Here is a tiny trained network, its code and every weight. The questions are about switching its units off for an input and a class, where a switched-off unit gives its printed mean instead of its output.

import numpy as np


def w(rows, s, z=0):
    codes = np.array(rows[::2]) - 128.0
    scale = np.full(codes.shape[1], s)
    scale[-1] = z or s
    return codes * scale


def f(y):
    return y / 2 * (1 + np.tanh(0.7978845608 * (y + 0.044715 * y**3)))


def log_softmax(a):
    a = a - a.max(-1, keepdims=True)
    return a - np.log(np.exp(a).sum(-1, keepdims=True))


def net(x, mask):
    res = np.array(x, float).reshape(1, 5) / 4 @ E
    y = f(res @ A[0][:, :-1].T + A[0][:, -1])
    res = res + np.where(mask, y, B[0][:, -1]) @ B[0][:, :-1]
    return log_softmax(res[-1] @ U[:, :-1].T + U[:, -1])


A, B = {}, {}
E = w([
[114,170,89,128,141,139,74,63,184,94,110,62],'x0',
[101,63,147,93,175,97,147,138,124,98,211,42],'x1',
[162,150,158,25,85,23,170,127,196,86,196,157],'x2',
[214,109,58,127,106,142,87,181,56,115,146,127],'x3',
[153,187,91,91,229,169,190,254,161,113,109,182],'x4',
],0.0088)
A[0] = w([
[121,50,86,199,140,158,36,111,57,121,127,49,101],'neuron 0',
[77,191,136,164,134,157,123,118,170,136,84,111,125],'neuron 1',
[209,178,41,168,122,194,117,177,106,152,79,195,227],'neuron 2',
[124,228,163,46,140,71,206,150,218,90,139,191,161],'neuron 3',
[104,103,226,113,61,73,179,104,162,170,156,164,246],'neuron 4',
[131,109,148,80,69,46,95,80,172,65,201,57,235],'neuron 5',
[155,146,110,78,96,97,119,71,144,71,215,69,199],'neuron 6',
[194,154,108,141,26,117,77,102,100,152,109,193,228],'neuron 7',
[77,75,182,196,49,125,85,50,124,190,122,127,171],'neuron 8',
[186,130,132,55,159,111,213,219,96,124,183,211,251],'neuron 9',
[141,75,126,136,142,137,160,181,62,115,160,125,165],'neuron 10',
[132,147,98,188,158,192,155,214,97,187,90,202,114],'neuron 11',
[132,163,158,64,130,89,208,140,195,96,131,197,93],'neuron 12',
[128,254,80,146,133,170,119,124,171,130,39,170,246],'neuron 13',
],0.0073,0.0016)
B[0] = w([
[81,205,163,134,80,135,119,131,152,127,127,139,214],'neuron 0',
[97,84,137,173,165,145,146,102,127,140,169,135,164],'neuron 1',
[160,177,64,144,86,114,79,148,162,118,79,148,213],'neuron 2',
[120,207,149,56,76,147,146,254,189,132,144,55,247],'neuron 3',
[75,153,196,145,165,150,184,106,111,192,146,148,227],'neuron 4',
[126,111,93,154,118,72,88,129,119,58,126,96,252],'neuron 5',
[131,124,73,153,132,98,129,167,144,69,111,91,213],'neuron 6',
[190,86,84,135,88,129,88,129,122,178,51,183,195],'neuron 7',
[128,124,177,104,75,105,118,60,96,170,78,152,225],'neuron 8',
[173,101,156,37,112,168,210,194,108,183,132,64,228],'neuron 9',
[134,90,158,106,95,93,143,120,89,142,116,66,160],'neuron 10',
[153,124,49,139,103,76,98,185,143,82,125,107,199],'neuron 11',
[102,187,161,61,102,164,150,221,189,167,165,90,214],'neuron 12',
[69,130,74,192,157,142,62,58,164,103,118,170,211],'neuron 13',
],0.009,0.011)
U = w([
[99,190,172,103,140,167,170,156,156,140,197,106,139],'0',
[124,114,99,161,177,180,113,85,139,149,117,179,125],'1',
[128,142,89,154,118,81,79,124,135,26,123,132,141],'2',
[225,138,166,65,204,142,120,80,102,104,214,229,10],'3',
[169,155,129,103,82,132,119,141,119,183,97,140,121],'4',
[104,78,217,141,126,125,140,60,67,179,132,147,128],'5',
[181,11,116,97,134,108,175,161,87,119,164,99,116],'6',
],0.012,0.013)

Each question gives the input, the list of numbers given to net, and the class t.
The units are the neurons (one row each of A and B). Each row of codes is followed by its name. A weight is (code - 128) times the scale printed after its matrix; where a second scale follows, it is the last column's (A, B and U).
mask holds one flag per neuron, in row order. A switched-off neuron (its flag False) gives its mean, the last column of its row in B, instead of its output. The means were averaged over made-up inputs and are rounded, as every weight is.
A unit's drop is (log p(t) with every unit on - log p(t) with that unit switched off) / (log p(t) with every unit on - log p(t) with every unit switched off).
The circuit of an input: a set's keep is (log p(t) with only the set's units on - log p(t) with every unit switched off) / (log p(t) with every unit on - log p(t) with every unit switched off). Starting from the 12 units with the biggest drops (on a tie, the unit counted first), units are removed one at a time, each time the one whose removal leaves the highest keep (on an exact tie, the one counted first), for as long as the keep stays at least 0.8.
circuit, biggest first: the units of the circuit, biggest drop first
most important unit: the unit with the biggest drop
k most important neurons: the k neurons with the biggest drops, biggest first
drop of u: that unit's drop, to one decimal
input [-8,6,1,3,8], class 6: 2 most important neurons	(neuron 9; neuron 10)
input [7,-7,-2,4,1], class 2: most important unit	neuron 2
input [7,-4,-6,5,-3], class 1: circuit, biggest first	(neuron 3; neuron 13)
input [7,3,8,-7,-6], class 2: 2 most important neurons	(neuron 5; neuron 6)
input [-4,2,-6,-2,0], class 5: 3 most important neurons	(neuron 3; neuron 5; neuron 6)
input [-3,-1,2,8,5], class 6: 2 most important neurons	(neuron 9; neuron 0)
input [3,5,3,3,1], class 6: circuit, biggest first	(neuron 13; neuron 0)
input [5,-5,-5,2,-4], class 1: circuit, biggest first	(neuron 3; neuron 13; neuron 5)
input [-6,-8,-3,-7,0], class 1: circuit, biggest first	(neuron 13; neuron 3)
input [-4,0,2,4,4], class 6: circuit, biggest first	(neuron 9; neuron 0)
input [5,1,-3,-3,5], class 1: 2 most important neurons	(neuron 5; neuron 6)
input [-2,-2,6,8,1], class 6: 3 most important neurons	(neuron 9; neuron 0; neuron 8)
input [2,-3,0,-3,2], class 2: 2 most important neurons	(neuron 9; neuron 4)
input [-5,1,-8,-8,1], class 5: circuit, biggest first	(neuron 3)
input [1,7,2,-1,-2], class 2: 2 most important neurons	(neuron 9; neuron 5)
input [0,-8,-7,-3,5], class 2: 2 most important neurons	(neuron 11; neuron 2)
input [3,-6,-1,3,7], class 2: 2 most important neurons	(neuron 13; neuron 11)
input [-4,-2,-8,1,6], class 2: drop of neuron 11	0.3
input [-5,0,-2,5,1], class 6: drop of neuron 10	0.2
input [7,8,-6,-7,-6], class 5: most important unit	neuron 8
input [8,-6,-3,7,-5], class 1: drop of neuron 9	0.3
input [4,8,-2,4,0], class 2: drop of neuron 9	0.2
